Below are the code and all the weights of a small trained network. Each question names an input and a class and asks about switching units off, where a switched-off unit gives its printed mean instead of its output.

import numpy as np


def w(rows, s, z=0):
    codes = np.array(rows[::2]) - 128.0
    scale = np.full(codes.shape[1], s)
    scale[-1] = z or s
    return codes * scale


def f(y):
    return np.maximum(y, 0)


def log_softmax(a):
    a = a - a.max(-1, keepdims=True)
    return a - np.log(np.exp(a).sum(-1, keepdims=True))


def net(x, mask):
    res = np.array(x, float).reshape(1, 8) / 4 @ E
    y = f(res @ A[0][:, :-1].T + A[0][:, -1])
    res = res + np.where(mask, y, B[0][:, -1]) @ B[0][:, :-1]
    return log_softmax(res[-1] @ U[:, :-1].T + U[:, -1])


A, B = {}, {}
E = w([
[134,204,137,57,74,230,144,143,135,189,168],'x0',
[60,155,167,195,157,98,238,185,71,119,195],'x1',
[74,170,24,141,46,83,138,184,112,111,173],'x2',
[81,171,154,182,200,152,73,65,181,109,113],'x3',
[76,182,161,79,136,154,128,2,51,218,138],'x4',
[138,87,214,121,46,193,185,101,46,179,131],'x5',
[207,192,65,180,126,105,156,119,20,182,31],'x6',
[125,119,39,124,137,190,211,54,95,171,160],'x7',
],0.0093)
A[0] = w([
[135,140,125,120,165,119,7,122,209,103,98,172],'N1',
[174,105,95,153,136,153,157,164,171,77,116,127],'N2',
[147,113,134,120,160,123,148,120,124,128,117,3],'N3',
[61,168,138,113,134,141,127,102,111,138,140,209],'N4',
[129,135,108,138,137,137,126,74,120,119,110,80],'N5',
[157,147,156,141,107,170,110,109,107,185,84,103],'N6',
[107,137,160,116,120,160,105,140,153,140,172,26],'N7',
[172,98,109,92,177,153,117,78,129,140,127,150],'N8',
[129,109,109,134,126,140,148,153,138,112,131,42],'N9',
[135,115,155,125,123,114,94,121,178,93,98,61],'N10',
[168,146,163,112,106,155,128,93,94,152,86,125],'N11',
[131,99,231,182,185,107,144,128,113,107,105,142],'N12',
[121,169,96,134,132,159,126,111,147,156,123,28],'N13',
[94,138,104,141,153,147,127,42,124,156,119,142],'N14',
[166,129,81,164,149,64,137,129,86,147,100,82],'N15',
[136,98,136,113,99,107,90,134,122,108,126,12],'N16',
[156,138,74,172,135,77,131,124,93,122,73,205],'N17',
[162,144,157,116,126,154,97,124,85,177,110,91],'N18',
[133,128,142,124,99,154,141,146,106,120,126,107],'N19',
[139,104,140,122,105,126,133,196,138,111,127,62],'N20',
[100,177,130,134,157,150,152,139,134,140,140,111],'N21',
[121,113,106,100,86,118,137,107,151,148,128,48],'N22',
],0.017,0.0041)
B[0] = w([
[136,143,125,107,9,53,69,242,130,62,113,251],'N1',
[190,126,88,139,110,155,82,127,158,172,107,188],'N2',
[119,137,131,153,94,131,107,150,120,137,134,140],'N3',
[162,155,119,179,157,135,136,123,109,194,160,184],'N4',
[167,140,126,136,140,140,121,79,143,155,116,165],'N5',
[224,122,101,130,112,143,85,115,172,167,122,196],'N6',
[141,119,97,102,130,125,169,153,126,107,158,167],'N7',
[116,106,199,140,105,173,74,91,171,178,88,188],'N8',
[156,146,132,146,99,112,108,107,164,144,135,148],'N9',
[106,115,101,115,103,115,147,148,104,117,147,183],'N10',
[200,99,120,138,111,158,70,135,182,150,88,198],'N11',
[5,138,208,130,115,101,105,174,174,109,135,208],'N12',
[95,148,151,173,167,136,143,137,121,140,167,161],'N13',
[106,114,163,167,139,187,127,71,147,202,120,204],'N14',
[127,122,65,68,116,71,163,163,85,99,155,193],'N15',
[138,168,138,150,128,159,183,142,143,111,158,153],'N16',
[170,136,74,79,157,111,177,157,57,112,169,208],'N17',
[188,105,107,142,116,140,74,132,169,143,115,185],'N18',
[141,134,123,136,133,126,95,167,142,123,154,154],'N19',
[154,155,158,178,152,141,126,79,140,173,104,176],'N20',
[158,105,112,126,164,151,159,104,125,123,172,161],'N21',
[118,118,166,114,128,122,131,118,131,106,77,149],'N22',
],0.012,0.026)
U = w([
[135,140,158,159,135,152,202,107,154,105,139,171],'0',
[143,70,112,66,144,161,151,2,90,137,82,63],'1',
[121,114,103,103,80,76,151,227,99,26,147,111],'2',
[102,101,163,115,179,154,162,69,136,93,64,27],'3',
[92,161,111,113,177,157,150,73,93,53,25,2],'4',
[25,119,208,160,185,165,184,82,130,155,155,113],'5',
[161,104,154,161,101,157,82,122,185,180,124,227],'6',
[207,114,60,148,171,153,169,123,112,170,160,189],'7',
],0.0098,0.0038)

Each question gives the input, the list of numbers given to net, and the class t.
The units are the neurons (one row each of A and B). Each row of codes is followed by its name. A weight is (code - 128) times the scale printed after its matrix; where a second scale follows, it is the last column's (A, B and U).
mask holds one flag per neuron, in row order. A switched-off neuron (its flag False) gives its mean, the last column of its row in B, instead of its output. The means were averaged over made-up inputs and are rounded, as every weight is.
A unit's drop is (log p(t) with every unit on - log p(t) with that unit switched off) / (log p(t) with every unit on - log p(t) with every unit switched off).
The circuit of an input: a set's keep is (log p(t) with only the set's units on - log p(t) with every unit switched off) / (log p(t) with every unit on - log p(t) with every unit switched off). Starting from the 12 units with the biggest drops (on a tie, the unit counted first), units are removed one at a time, each time the one whose removal leaves the highest keep (on an exact tie, the one counted first), for as long as the keep stays at least 0.8.
units of the circuit, in order: the units of the circuit, biggest drop first
k most important neurons: the k neurons with the biggest drops, biggest first
drop when u is switched off: that unit's drop, to one decimal
input [2,-3,3,-4,-8,-4,-1,3], class 7: units of the circuit, in order	[N12]
input [-2,8,-7,-6,-6,3,0,-4], class 5: units of the circuit, in order	[N12 N1]
input [-2,4,-2,8,5,6,-2,-2], class 5: units of the circuit, in order	[N12 N1]
input [5,7,3,-5,0,-8,-1,3], class 7: 2 most important neurons	[N1 N12]
input [-7,5,7,-2,-7,6,-4,-7], class 6: 4 most important neurons	[N20 N2 N1 N9]
input [-5,0,8,-3,-6,7,-4,-1], class 6: 2 most important neurons	[N17 N15]
input [-3,-4,-6,-5,-1,0,5,6], class 7: 2 most important neurons	[N17 N15]
input [-1,8,-1,1,-7,4,-5,-1], class 5: 2 most important neurons	[N1 N12]
input [0,0,-8,-5,-6,0,6,3], class 7: 4 most important neurons	[N17 N1 N15 N14]
input [4,4,5,-4,-5,1,-1,-3], class 6: 3 most important neurons	[N17 N15 N20]
input [-7,-1,2,-5,-4,4,2,1], class 2: 2 most important neurons	[N14 N15]
input [-4,8,6,-5,3,0,-5,-8], class 5: drop when N1 is switched off	0.5
input [1,4,4,-8,4,-1,-7,5], class 7: drop when N12 is switched off	1.2
input [1,8,8,-5,7,-8,-6,-3], class 7: units of the circuit, in order	[N1]
input [-3,-3,7,-8,-8,6,-4,3], class 6: drop when N17 is switched off	0.2
input [1,7,5,7,6,-5,-5,-1], class 5: drop when N4 is switched off	0.0
